Below is a small trained network, with its code and all its weights. Each question gives an input and a class and asks what happens when units are switched off, that is, made to give their printed mean instead of their output.

import numpy as np


def w(rows, s, z=0):
    codes = np.array(rows[::2]) - 128.0
    scale = np.full(codes.shape[1], s)
    scale[-1] = z or s
    return codes * scale


def f(y):
    return np.maximum(y, 0)


def log_softmax(a):
    a = a - a.max(-1, keepdims=True)
    return a - np.log(np.exp(a).sum(-1, keepdims=True))


def net(x, mask):
    res = np.array(x, float).reshape(1, 5) / 4 @ E
    y = f(res @ A[0][:, :-1].T + A[0][:, -1])
    res = res + np.where(mask, y, B[0][:, -1]) @ B[0][:, :-1]
    return log_softmax(res[-1] @ U[:, :-1].T + U[:, -1])


A, B = {}, {}
E = w([
[159,58,246,133],'x0',
[200,168,119,53],'x1',
[156,18,55,121],'x2',
[162,151,66,220],'x3',
[27,120,206,114],'x4',
],0.011)
A[0] = w([
[163,146,184,43,116],'N0',
[199,127,102,114,87],'N1',
[144,59,172,137,16],'N2',
[210,135,122,230,244],'N3',
[168,7,142,126,84],'N4',
[176,128,83,139,95],'N5',
[64,174,153,129,147],'N6',
[177,88,175,127,123],'N7',
[45,101,93,106,21],'N8',
[89,132,171,79,53],'N9',
[127,114,147,129,76],'N10',
[162,132,94,122,7],'N11',
[80,151,86,187,178],'N12',
[169,107,94,77,180],'N13',
[116,204,145,23,197],'N14',
[125,142,145,89,22],'N15',
[122,160,90,154,165],'N16',
[70,132,80,108,54],'N17',
[104,140,105,191,81],'N18',
[78,108,105,119,91],'N19',
[78,116,94,135,6],'N20',
[206,134,94,123,94],'N21',
[145,107,105,181,129],'N22',
[94,172,180,132,10],'N23',
[98,46,130,181,224],'N24',
[139,112,185,138,161],'N25',
[170,141,63,125,1],'N26',
[80,107,119,85,246],'N27',
[140,97,59,182,100],'N28',
[52,98,114,141,50],'N29',
],0.017,0.0033)
B[0] = w([
[174,73,149,123,211],'N0',
[182,148,41,75,201],'N1',
[138,118,98,216,196],'N2',
[192,216,141,146,234],'N3',
[132,84,37,202,250],'N4',
[151,178,89,89,201],'N5',
[131,125,244,176,191],'N6',
[198,109,110,174,197],'N7',
[58,124,160,85,169],'N8',
[147,90,149,142,185],'N9',
[141,104,119,150,146],'N10',
[117,161,62,78,171],'N11',
[174,202,177,133,197],'N12',
[103,95,47,65,206],'N13',
[114,66,121,127,220],'N14',
[123,93,144,133,151],'N15',
[117,168,112,135,183],'N16',
[139,133,155,78,168],'N17',
[135,171,142,153,175],'N18',
[60,119,154,93,157],'N19',
[89,156,151,89,154],'N20',
[168,167,70,80,212],'N21',
[132,164,105,154,181],'N22',
[122,99,202,156,178],'N23',
[33,173,94,211,215],'N24',
[174,101,129,190,183],'N25',
[87,151,36,108,204],'N26',
[66,89,181,85,181],'N27',
[121,179,127,109,218],'N28',
[2,184,145,118,172],'N29',
],0.0097,0.017)
U = w([
[49,150,160,52,91],'0',
[141,144,151,151,254],'1',
[125,134,11,28,139],'2',
[133,53,190,113,128],'3',
[137,12,92,59,128],'4',
[228,120,80,101,38],'5',
[71,93,51,202,134],'6',
[141,232,129,137,101],'7',
],0.011,0.0082)

Each question gives the input, the list of numbers given to net, and the class t.
The units are the neurons (one row each of A and B). Each row of codes is followed by its name. A weight is (code - 128) times the scale printed after its matrix; where a second scale follows, it is the last column's (A, B and U).
mask holds one flag per neuron, in row order. A switched-off neuron (its flag False) gives its mean, the last column of its row in B, instead of its output. The means were averaged over made-up inputs and are rounded, as every weight is.
A unit's drop is (log p(t) with every unit on - log p(t) with that unit switched off) / (log p(t) with every unit on - log p(t) with every unit switched off).
The circuit of an input: a set's keep is (log p(t) with only the set's units on - log p(t) with every unit switched off) / (log p(t) with every unit on - log p(t) with every unit switched off). Starting from the 12 units with the biggest drops (on a tie, the unit counted first), units are removed one at a time, each time the one whose removal leaves the highest keep (on an exact tie, the one counted first), for as long as the keep stays at least 0.8.
units of the circuit, in order: the units of the circuit, biggest drop first
k most important neurons: the k neurons with the biggest drops, biggest first
drop when u is switched off: that unit's drop, to one decimal
input [5,2,6,-6,-4], class 6: units of the circuit, in order	(N4)
input [-3,-5,-8,3,4], class 1: units of the circuit, in order	(N6, N23)
input [4,5,6,-6,7], class 4: 2 most important neurons	(N0, N27)
input [6,6,-3,-2,-2], class 4: 3 most important neurons	(N3, N14, N12)
input [8,-3,1,-6,6], class 6: 2 most important neurons	(N24, N4)
input [6,-3,2,3,-7], class 5: 3 most important neurons	(N3, N4, N29)
input [6,7,6,-1,4], class 4: 2 most important neurons	(N0, N3)
input [4,-2,0,5,0], class 7: 2 most important neurons	(N3, N14)
input [-6,-1,-4,-7,8], class 3: drop when N6 is switched off	0.3
input [5,6,3,0,2], class 4: drop when N29 is switched off	0.0
input [-7,3,-7,3,8], class 0: drop when N7 is switched off	0.1
